Here is a tiny trained network, its code and every weight. The questions are about switching its units off for an input and a class, where a switched-off unit gives its printed mean instead of its output.

import numpy as np


def w(rows, s, z=0):
    codes = np.array(rows[::2]) - 128.0
    scale = np.full(codes.shape[1], s)
    scale[-1] = z or s
    return codes * scale


def f(y):
    return y / 2 * (1 + np.tanh(0.7978845608 * (y + 0.044715 * y**3)))


def log_softmax(a):
    a = a - a.max(-1, keepdims=True)
    return a - np.log(np.exp(a).sum(-1, keepdims=True))


def net(x, mask):
    res = np.array(x, float).reshape(1, 2) / 4 @ E
    y = f(res @ A[0][:, :-1].T + A[0][:, -1])
    res = res + np.where(mask, y, B[0][:, -1]) @ B[0][:, :-1]
    return log_softmax(res[-1] @ U[:, :-1].T + U[:, -1])


A, B = {}, {}
E = w([
[190,147,166,82,184,111,70,74,149],'x0',
[135,120,107,181,80,61,3,117,202],'x1',
],0.013)
A[0] = w([
[103,105,208,12,102,118,196,120,89,251],'neuron 0',
[73,140,215,129,207,27,29,159,170,248],'neuron 1',
[240,102,169,174,107,108,74,92,48,38],'neuron 2',
[69,122,191,85,185,138,199,174,135,50],'neuron 3',
[51,166,163,185,139,117,134,194,159,250],'neuron 4',
[54,125,126,212,87,56,80,139,188,197],'neuron 5',
[55,53,96,193,52,121,146,135,14,251],'neuron 6',
[139,150,113,119,146,157,99,3,107,102],'neuron 7',
[164,167,165,130,254,134,101,23,130,251],'neuron 8',
[52,93,108,226,154,145,241,169,109,243],'neuron 9',
[139,150,51,149,72,121,132,138,84,109],'neuron 10',
],0.0066,0.0018)
B[0] = w([
[90,139,84,110,200,86,118,181,118,224],'neuron 0',
[115,219,211,85,50,121,117,67,154,218],'neuron 1',
[219,159,124,85,79,110,144,91,164,156],'neuron 2',
[57,81,143,73,130,110,141,168,159,200],'neuron 3',
[82,70,128,188,153,138,75,89,89,168],'neuron 4',
[107,151,108,148,97,152,70,96,124,221],'neuron 5',
[112,116,104,133,205,125,73,165,125,233],'neuron 6',
[173,173,182,78,81,76,139,161,164,160],'neuron 7',
[151,234,255,68,171,118,112,135,105,228],'neuron 8',
[96,121,90,110,195,197,127,150,38,255],'neuron 9',
[126,100,64,123,147,124,94,150,87,152],'neuron 10',
],0.0076,0.0092)
U = w([
[22,133,103,76,187,156,163,140,134,151],'0',
[216,2,130,173,117,177,186,135,182,5],'1',
[162,143,169,87,188,91,120,115,143,251],'2',
[60,125,93,168,63,115,142,50,171,53],'3',
[157,149,115,142,38,105,212,45,194,6],'4',
[209,62,48,105,135,93,141,141,136,5],'5',
[95,78,86,224,152,148,102,133,96,250],'6',
],0.0084,0.0018)

Each question gives the input, the list of numbers given to net, and the class t.
The units are the neurons (one row each of A and B). Each row of codes is followed by its name. A weight is (code - 128) times the scale printed after its matrix; where a second scale follows, it is the last column's (A, B and U).
mask holds one flag per neuron, in row order. A switched-off neuron (its flag False) gives its mean, the last column of its row in B, instead of its output. The means were averaged over made-up inputs and are rounded, as every weight is.
A unit's drop is (log p(t) with every unit on - log p(t) with that unit switched off) / (log p(t) with every unit on - log p(t) with every unit switched off).
The circuit of an input: a set's keep is (log p(t) with only the set's units on - log p(t) with every unit switched off) / (log p(t) with every unit on - log p(t) with every unit switched off). Starting from all 11 units, units are removed one at a time, each time the one whose removal leaves the highest keep (on an exact tie, the one counted first), for as long as the keep stays at least 0.8.
circuit, biggest first: the units of the circuit, biggest drop first
unit that matters most: the unit with the biggest drop
top k neurons: the k neurons with the biggest drops, biggest first
drop when u is switched off: that unit's drop, to one decimal
input [-3,8], class 3: circuit, biggest first : neuron 1; neuron 5
input [0,6], class 3: top 2 neurons : neuron 5; neuron 8
input [1,7], class 3: unit that matters most : neuron 5
input [1,8], class 3: top 2 neurons : neuron 5; neuron 8
input [1,6], class 3: top 2 neurons : neuron 5; neuron 8
input [1,4], class 3: top 2 neurons : neuron 8; neuron 5
input [-2,0], class 6: top 2 neurons : neuron 8; neuron 1
input [1,5], class 3: drop when neuron 9 is switched off : -0.1
input [4,8], class 4: drop when neuron 6 is switched off : 0.1
input [5,8], class 4: drop when neuron 6 is switched off : 0.1
